Here is a tiny trained network, its code and every weight. The questions are about switching its units off for an input and a class, where a switched-off unit gives its printed mean instead of its output.

import numpy as np


def w(rows, s, z=0):
    codes = np.array(rows[::2]) - 128.0
    scale = np.full(codes.shape[1], s)
    scale[-1] = z or s
    return codes * scale


def norm(h):
    return h / np.sqrt((h * h).mean(-1, keepdims=True) + 1e-5)


def f(y):
    return np.maximum(y, 0)


def log_softmax(a):
    a = a - a.max(-1, keepdims=True)
    return a - np.log(np.exp(a).sum(-1, keepdims=True))


def net(x, mask):
    res = np.array(x, float).reshape(1, 3) / 4 @ E
    u = 0
    for l in range(4):
        y = f(norm(res) @ A[l][:, :-1].T + A[l][:, -1])
        res = res + np.where(mask[u : u + 6], y, B[l][:, -1]) @ B[l][:, :-1]
        u += 6
    return log_softmax(norm(res)[-1] @ U[:, :-1].T + U[:, -1])


A, B = {}, {}
E = w([
[185,89,148,73,21],'x0',
[254,38,145,121,154],'x1',
[158,168,196,92,175],'x2',
],0.0091)
A[0] = w([
[72,232,135,71,10,75],'L0N1',
[132,109,130,157,95,113],'L0N2',
[107,165,171,78,98,20],'L0N3',
[151,49,58,211,145,5],'L0N4',
[31,206,136,132,133,91],'L0N5',
[111,210,219,60,120,121],'L0N6',
],0.012,0.003)
B[0] = w([
[3,20,177,114,178,254],'L0N1',
[113,129,100,97,107,150],'L0N2',
[153,165,199,177,120,162],'L0N3',
[127,145,8,71,213,183],'L0N4',
[253,185,43,154,49,232],'L0N5',
[172,175,228,134,132,202],'L0N6',
],0.013,0.0095)
A[1] = w([
[112,56,95,171,100,78],'L1N1',
[222,145,123,6,22,67],'L1N2',
[123,172,128,197,119,78],'L1N3',
[170,99,23,185,75,35],'L1N4',
[230,173,147,184,196,252],'L1N5',
[152,225,94,158,88,63],'L1N6',
],0.012,0.0022)
B[1] = w([
[102,116,62,123,113,174],'L1N1',
[161,202,127,106,16,212],'L1N2',
[166,134,133,93,105,164],'L1N3',
[99,125,114,248,143,227],'L1N4',
[53,54,140,21,165,254],'L1N5',
[182,119,182,46,63,196],'L1N6',
],0.013,0.0079)
A[2] = w([
[28,72,62,223,120,64],'L2N1',
[142,43,114,199,131,113],'L2N2',
[66,61,48,178,34,124],'L2N3',
[140,178,70,234,92,2],'L2N4',
[182,98,7,179,88,122],'L2N5',
[116,100,54,170,66,92],'L2N6',
],0.014,0.0026)
B[2] = w([
[251,110,108,64,149,231],'L2N1',
[133,159,94,110,127,166],'L2N2',
[65,88,193,68,198,255],'L2N3',
[100,169,203,178,124,184],'L2N4',
[81,145,150,221,79,239],'L2N5',
[107,115,170,139,113,213],'L2N6',
],0.019,0.0099)
A[3] = w([
[154,144,18,202,192,2],'L3N1',
[106,155,220,250,144,72],'L3N2',
[224,192,139,89,83,88],'L3N3',
[143,168,71,170,181,113],'L3N4',
[115,103,163,96,83,76],'L3N5',
[160,77,54,150,117,140],'L3N6',
],0.018,0.0031)
B[3] = w([
[228,222,79,94,38,173],'L3N1',
[52,145,164,251,53,251],'L3N2',
[193,128,3,142,106,191],'L3N3',
[242,94,81,152,108,156],'L3N4',
[114,168,65,219,180,215],'L3N5',
[99,184,165,107,57,155],'L3N6',
],0.016,0.012)
U = w([
[70,144,212,235,113,254],'0',
[248,176,39,98,123,4],'1',
[81,34,145,46,255,112],'2',
],0.011,0.0012)

Each question gives the input, the list of numbers given to net, and the class t.
The units are the neurons (one row each of A and B). Each row of codes is followed by its name. A weight is (code - 128) times the scale printed after its matrix; where a second scale follows, it is the last column's (A, B and U).
mask holds one flag per neuron, layer by layer. A switched-off neuron (its flag False) gives its mean, the last column of its row in B, instead of its output. The means were averaged over made-up inputs and are rounded, as every weight is.
A unit's drop is (log p(t) with every unit on - log p(t) with that unit switched off) / (log p(t) with every unit on - log p(t) with every unit switched off).
most important unit: the unit with the biggest drop
k most important neurons: the k neurons with the biggest drops, biggest first
k most important neurons of layer l: the k neurons of layer l with the biggest drops, biggest first
drop of u: that unit's drop, to one decimal
input [1,-3,-4], class 2: most important unit	L0N1
input [-2,1,6], class 2: 3 most important neurons	[L1N5 L0N5 L2N5]
input [4,-1,0], class 2: 3 most important neurons	[L0N1 L2N5 L3N2]
input [2,-5,-5], class 2: 2 most important neurons	[L0N1 L2N3]
input [1,5,7], class 1: 3 most important neurons	[L0N1 L2N3 L1N2]
input [-1,6,-1], class 1: 4 most important neurons	[L0N5 L0N4 L0N6 L2N3]
input [6,1,6], class 1: 4 most important neurons of layer 2	[L2N5 L2N3 L2N4 L2N6]
input [-1,8,-5], class 1: 2 most important neurons	[L0N4 L0N5]
input [4,-8,-8], class 2: 2 most important neurons of layer 2	[L2N3 L2N1]
input [-1,7,2], class 2: 2 most important neurons	[L0N5 L1N5]
input [4,-1,-5], class 2: drop of L1N3	0.0
input [8,0,-4], class 2: drop of L0N5	0.9
input [-8,-3,4], class 1: drop of L0N5	0.1
input [-6,2,4], class 2: most important unit	L1N5
input [-8,4,4], class 2: drop of L1N5	0.1
